Here is a tiny trained network, its code and every weight. The questions are about switching its units off for an input and a target symbol, where a switched-off unit gives its printed mean instead of its output.

import numpy as np


def w(rows, s, z=0):
    codes = np.array(rows[::2]) - 128.0
    scale = np.full(codes.shape[1], s)
    scale[-1] = z or s
    return codes * scale


def f(y):
    return y / 2 * (1 + np.tanh(0.7978845608 * (y + 0.044715 * y**3)))


def softmax(a):
    e = np.exp(a - a.max(-1, keepdims=True))
    return e / e.sum(-1, keepdims=True)


def log_softmax(a):
    a = a - a.max(-1, keepdims=True)
    return a - np.log(np.exp(a).sum(-1, keepdims=True))


def net(x, mask):
    ids = ['ΞΠαγδεζηθμστφψω'.index(c) for c in x.split()]
    T = len(ids)
    res = E[ids] + P[:T]
    q, k, v = (res @ M[0].T for M in (Q, K, V))
    z = softmax(np.where(np.tri(T) > 0, q @ k.T / 3**0.5, -1e9)) @ v
    res = res + np.where(mask[0], z, O[0][:, -1]) @ O[0][:, :-1]
    y = f(res @ A[0][:, :-1].T + A[0][:, -1])
    res = res + np.where(mask[1:17], y, B[0][:, -1]) @ B[0][:, :-1]
    return log_softmax(res[-1] @ U[:, :-1].T + U[:, -1])


Q, K, V, O, A, B = {}, {}, {}, {}, {}, {}
E = w([
[163,176,195,96],'Ξ',
[76,181,95,86],'Π',
[182,160,154,40],'α',
[22,88,84,101],'γ',
[190,107,174,221],'δ',
[169,67,157,139],'ε',
[153,2,91,183],'ζ',
[187,99,188,156],'η',
[168,176,202,92],'θ',
[164,30,121,207],'μ',
[73,195,109,123],'σ',
[177,83,176,132],'τ',
[170,66,151,180],'φ',
[181,90,169,176],'ψ',
[179,72,148,225],'ω',
],0.0067)
P = w([
[63,53,254,95],'0',
[121,90,148,111],'1',
[125,100,136,127],'2',
[129,102,127,132],'3',
[133,104,116,141],'4',
[137,110,108,151],'5',
[150,107,102,153],'6',
[147,108,97,157],'7',
[154,114,93,163],'8',
[153,112,84,168],'9',
[159,114,83,171],'10',
[160,114,80,178],'11',
[159,115,75,177],'12',
],0.005)
Q[0] = w([
[103,102,184,181],'H1',
[101,111,93,137],'H1',
[84,255,117,135],'H1',
],0.04)
K[0] = w([
[86,126,188,203],'H1',
[87,118,68,126],'H1',
[176,227,3,197],'H1',
],0.032)
V[0] = w([
[60,2,12,125],'H1',
[126,131,213,133],'H1',
[134,49,91,237],'H1',
],0.016)
O[0] = w([
[175,4,92,28,253],'H1',
[64,94,167,188,236],'H1',
[35,73,47,75,134],'H1',
],0.013,0.0038)
A[0] = w([
[119,155,205,51,132],'N1',
[214,79,115,141,95],'N2',
[107,139,112,135,90],'N3',
[103,173,168,54,254],'N4',
[183,68,164,208,128],'N5',
[191,108,113,96,21],'N6',
[66,120,82,91,185],'N7',
[132,126,122,134,181],'N8',
[84,188,181,7,154],'N9',
[140,113,64,182,143],'N10',
[145,177,60,149,163],'N11',
[46,179,83,141,118],'N12',
[41,122,107,155,98],'N13',
[88,170,106,192,64],'N14',
[159,94,85,111,87],'N15',
[218,145,139,176,139],'N16',
],0.014,0.0066)
B[0] = w([
[167,123,170,185,135],'N1',
[161,222,95,122,205],'N2',
[144,134,104,161,120],'N3',
[211,139,212,35,155],'N4',
[30,110,172,185,218],'N5',
[60,159,19,238,179],'N6',
[121,222,201,87,249],'N7',
[131,129,149,101,148],'N8',
[122,70,225,152,141],'N9',
[120,150,178,127,154],'N10',
[140,95,32,104,132],'N11',
[210,211,55,105,139],'N12',
[200,122,109,235,163],'N13',
[225,3,116,74,177],'N14',
[156,22,100,102,232],'N15',
[107,173,44,32,204],'N16',
],0.023,0.012)
U = w([
[190,93,255,79,238],'Ξ',
[161,209,57,46,190],'Π',
[139,115,141,173,159],'α',
[154,80,92,124,5],'γ',
[43,158,163,143,95],'δ',
[146,71,94,126,19],'ε',
[192,137,91,158,11],'ζ',
[150,77,133,169,122],'η',
[138,244,134,168,17],'θ',
[102,172,174,173,161],'μ',
[53,63,132,106,56],'σ',
[105,86,166,177,224],'τ',
[96,153,47,176,151],'φ',
[82,126,172,174,190],'ψ',
[61,219,130,139,25],'ω',
],0.0049,0.0033)

Each question gives the input, a string of symbols that net reads in full, and the target symbol t.
The units are the heads (3 rows each of Q, K, V and O) and the neurons (one row each of A and B). Each row of codes is followed by its name. A weight is (code - 128) times the scale printed after its matrix; where a second scale follows, it is the last column's (O, A, B and U).
mask holds one flag per unit, heads first, then neurons. A switched-off unit (its flag False) gives its mean, the last column of its rows in O or B, instead of its output. The means were averaged over made-up inputs and are rounded, as every weight is.
A unit's drop is (log p(t) with every unit on - log p(t) with that unit switched off) / (log p(t) with every unit on - log p(t) with every unit switched off).
The circuit of an input: a set's keep is (log p(t) with only the set's units on - log p(t) with every unit switched off) / (log p(t) with every unit on - log p(t) with every unit switched off). Starting from the 12 units with the biggest drops (on a tie, the unit counted first), units are removed one at a time, each time the one whose removal leaves the highest keep (on an exact tie, the one counted first), for as long as the keep stays at least 0.8.
circuit, biggest first: the units of the circuit, biggest drop first
most important unit: the unit with the biggest drop
k most important neurons: the k neurons with the biggest drops, biggest first
input τ γ τ Π τ μ α δ γ Π μ, target τ: circuit, biggest first	H1; N5; N7; N16
input τ ε ζ ω α δ, target τ: 3 most important neurons	N5; N7; N2
input ζ μ γ μ α φ, target Π: 3 most important neurons	N7; N5; N2
input γ γ σ, target Ξ: 2 most important neurons	N6; N4
input γ φ γ Π α, target Ξ: circuit, biggest first	N6
input η ω ψ δ, target η: circuit, biggest first	H1; N14; N7; N13
input γ μ τ Ξ μ η α α τ, target φ: circuit, biggest first	H1; N6; N4
input σ ω τ γ γ σ γ, target Π: 3 most important neurons	N5; N2; N7
input α σ α ζ η θ, target Ξ: 3 most important neurons	N6; N2; N4
input δ γ ω, target ζ: circuit, biggest first	H1; N12; N13; N14
input τ θ γ γ α γ τ τ μ τ δ δ, target τ: circuit, biggest first	H1; N5; N7; N2
input ζ Π γ Π τ μ, target Π: circuit, biggest first	H1; N2
input μ γ δ ζ, target Ξ: 4 most important neurons	N7; N6; N16; N15
input Π α ω σ δ Π γ γ δ η, target ω: 3 most important neurons	N5; N16; N15
input ω ε γ η γ γ θ γ ζ, target θ: circuit, biggest first	H1; N7; N13; N15
input σ σ α σ ε ω ε φ, target δ: circuit, biggest first	N5; H1; N13
input α ω ω σ γ η γ μ δ, target σ: 2 most important neurons	N5; N14
input μ γ η, target Ξ: circuit, biggest first	H1; N7; N6
input ε ζ ζ ε τ γ ε α γ Π, target Ξ: 2 most important neurons	N16; N4
input ζ ω φ γ γ γ δ ω α θ ψ γ δ, target Π: 4 most important neurons	N7; N5; N2; N15
input ε δ γ Ξ μ Π, target Ξ: most important unit	N4
input ω γ δ γ γ γ, target Π: 2 most important neurons	N2; N7
input Π γ μ δ ω μ φ, target ω: most important unit	H1
input Π α ω ζ δ δ, target ω: 3 most important neurons	N15; N16; N5
